226; 123; 139; 111; 202; 56; 140; 52; 126; 201; 178; 198; 230; 144; 233; 128; 56; 30; 89; 121; 88; 23; 124; 68; 121; 157; 222; 187; 71; 182; 193; 43; 197; 81; 94; 225; 186; 163; 70; 88; 27; 154; 88; 76; 58; 145; 135; 46; 62; 124; 173; 58; 226; 214 -> Satol
29; 229; 34; 37; 89; 68; 79; 97; 134; 88; 122; 205; 73; 153; 66; 205; 158; 148; 137; 224; 44; 171; 214; 103; 30; 87; 101; 200; 54; 160; 95; 32; 230; 120; 64; 203; 181; 65; 125; 27; 169; 148; 90; 67; 121; 163; 126; 227; 40; 157; 55; 110; 66; 143 -> kob
216; 125; 169; 82; 29; 128; 119; 22; 127; 41; 53; 35; 73; 218; 40; 89; 211; 50; 138; 80; 191; 53; 130; 189; 26; 36; 127; 122; 98; 147; 118; 139; 25; 134; 80; 133; 88; 125; 119; 232; 39; 220; 114; 149; 186; 170; 222; 224; 85; 220; 69; 129; 24; 234 -> daleg
186; 170; 223; 165; 209; 84; 70; 194; 51; 209; 206; 59; 204; 138; 139; 229; 74; 76; 161; 229; 136; 45; 48; 217; 133; 104; 28; 229; 34; 34; 47; 216; 159; 37; 219; 92; 58; 213; 156; 152; 106; 76; 134; 91; 77; 27; 183; 227; 183; 180; 189; 45; 156; 172 -> Rusig
68; 131; 75; 190; 89; 65; 230; 73; 49; 36; 79; 167; 52; 153; 196; 218; 111; 41; 143; 113; 105; 83; 140; 79; 87; 228; 100; 167; 57; 224; 100; 41; 31; 179; 201; 159; 170; 74; 141; 77; 76; 159; 44; 214; 85; 147; 123; 86; 139; 164; 111; 65; 214; 109 -> dubo
next: 70; 194; 51; 209; 206; 59; 204; 138; 139; 229  74
next: 28; 229; 34  34
next: 139; 111; 202; 56; 140  52
next: 186; 170; 222  224
next: 74; 141; 77; 76; 159; 44; 214; 85; 147; 123  86
next: 138; 139; 229; 74  76
next: 159; 37; 219; 92; 58; 213; 156; 152; 106; 76; 134  91

117; 60; 167; 83; 76 : kob
117; 60; 167; 84; 125 : nanu
167; 117; 60; 187; 176 : Satol
60; 34; 111; 130; 61 : muted
60; 34; 68; 130; 61 : zit
next: 34; 68  130
asked: 117; 60; 167; 84; 125  nanu
next: 34; 111  130
asked: 117; 60; 167; 83; 76  kob
next: 34; 111; 130  61

125; 103; 135; 250; 154; 133; 135; 89; 77; 133; 207; 144; 164; 250; 156; 136; 86 : kob
125; 103; 135; 250; 154; 133; 135; 89; 109; 133; 207; 144; 164; 250; 156; 136; 86 : dubo
125; 103; 135; 250; 154; 133; 135; 89; 77; 133; 207; 144; 164; 55; 90; 189; 106 : kas
149; 89; 134; 144; 114; 123; 121; 72; 94; 129; 71; 128; 159; 15; 145; 173; 100 : Fedu
105; 124; 116; 176; 112; 131; 142; 116; 115; 114; 155; 213; 83; 176; 132; 96; 139 : Satol
134; 165; 147; 74; 104; 129; 124; 123; 122; 74; 127; 110; 165; 6; 156; 151; 98 : nanu
asked: 125; 103; 135; 250; 154; 133; 135; 89; 77; 133; 207; 144; 164; 250; 156; 136; 86  kob
asked: 125; 103; 135; 250; 154; 133; 135; 89; 109; 133; 207; 144; 164; 250; 156; 136; 86  dubo

128; 163; 167; 143; 126; 131; 154; 144; 173; 165; 144; 135; 140; 150; 129; 137 = Satol
203; 99; 79; 135; 188; 183; 125; 162; 87; 75; 150; 161; 169; 144; 180; 152 = nanu
207; 100; 78; 135; 189; 185; 127; 166; 90; 73; 152; 161; 173; 147; 181; 152 = Rusig
194; 95; 79; 137; 186; 178; 120; 153; 79; 79; 145; 162; 161; 136; 178; 153 = daleg
144; 157; 134; 79; 80; 114; 154; 177; 217; 97; 135; 76; 158; 169; 84; 72 = kas
140; 157; 136; 83; 81; 113; 152; 172; 212; 102; 134; 79; 155; 166; 85; 75 = zit
203; 91; 72; 138; 194; 184; 119; 156; 72; 73; 147; 166; 165; 137; 185; 157 = kob
146; 156; 130; 71; 74; 111; 153; 181; 222; 88; 134; 68; 160; 171; 77; 63 = dubo
47; 138; 183; 185; 130; 100; 115; 53; 86; 227; 110; 162; 66; 80; 135; 176 = soti
60; 145; 184; 179; 129; 105; 124; 69; 104; 220; 117; 158; 78; 93; 134; 170 = Bim
203; 91; 73; 138; 194; 184; 119; 156; 73; 73; 147; 166; 166; 138; 184; 156 = muted
next: 69; 104; 220; 117; 158; 78  93
next: 130; 71; 74; 111; 153; 181; 222; 88; 134; 68  160

142; 128; 168; 168; 50; 181; 168; 155 : muted
142; 86; 177; 49; 1; 225; 124; 124 : Rusig
87; 64; 111; 142; 86; 178; 49; 75 : Satol
64; 87; 128; 103; 239; 64; 179; 168 : kob
next: 64; 87  128
next: 64; 87; 128; 103; 239; 64  179
next: 142; 86; 178; 49  75
next: 64; 111; 142; 86; 178  49
asked: 87; 64; 111; 142; 86; 178; 49; 75  Satol
next: 49; 1  225
next: 128; 168  168

33; 157; 91; 119 : muted
46; 171; 95; 100 : Fedu
145; 34; 56; 235 : nanu
26; 171; 97; 224 : zit
26; 171; 97; 105 : soti
asked: 26; 171; 97; 105  soti

120; 126; 179; 161; 163; 98; 43; 82; 144; 37; 102; 49; 79; 157; 40; 83; 81; 53; 47; 82; 158; 147; 65; 152; 56; 156; 135; 110; 120; 78; 57; 70; 70  Rusig
161; 163; 179; 120; 126; 98; 180; 126; 69; 180; 96; 166; 122; 51; 124; 123; 123; 166; 122; 124; 47; 66; 119; 62; 161; 51; 75; 99; 93; 127; 164; 149; 128  kas
151; 151; 138; 75; 71; 69; 142; 79; 150; 143; 71; 149; 74; 55; 36; 77; 81; 148; 45; 72; 56; 148; 59; 60; 148; 91; 154; 74; 67; 73; 150; 148; 67  muted
173; 143; 79; 71; 151; 150; 142; 71; 138; 75; 69; 179; 181; 98; 227; 176; 177; 176; 219; 180; 96; 87; 197; 186; 175; 94; 88; 155; 149; 182; 176; 156; 192  daleg
next: 161; 163; 179; 120; 126; 98  180
next: 151; 138; 75; 71; 69; 142; 79; 150; 143; 71  149

61; 236; 90; 207 -> kas
97; 104; 85; 207 -> nanu
222; 198; 93; 212 -> kob
60; 242; 194; 120 -> zit
101; 109; 84; 213 -> Fedu
145; 138; 145; 104 -> Rusig
61; 236; 196; 115 -> Satol
101; 121; 87; 214 -> daleg
64; 222; 195; 118 -> Bim
asked: 61; 236; 196; 115  Satol
next: 222; 195  118
next: 101; 109  84
next: 138; 145  104
next: 236; 196  115
next: 101; 121  87
next: 121; 87  214

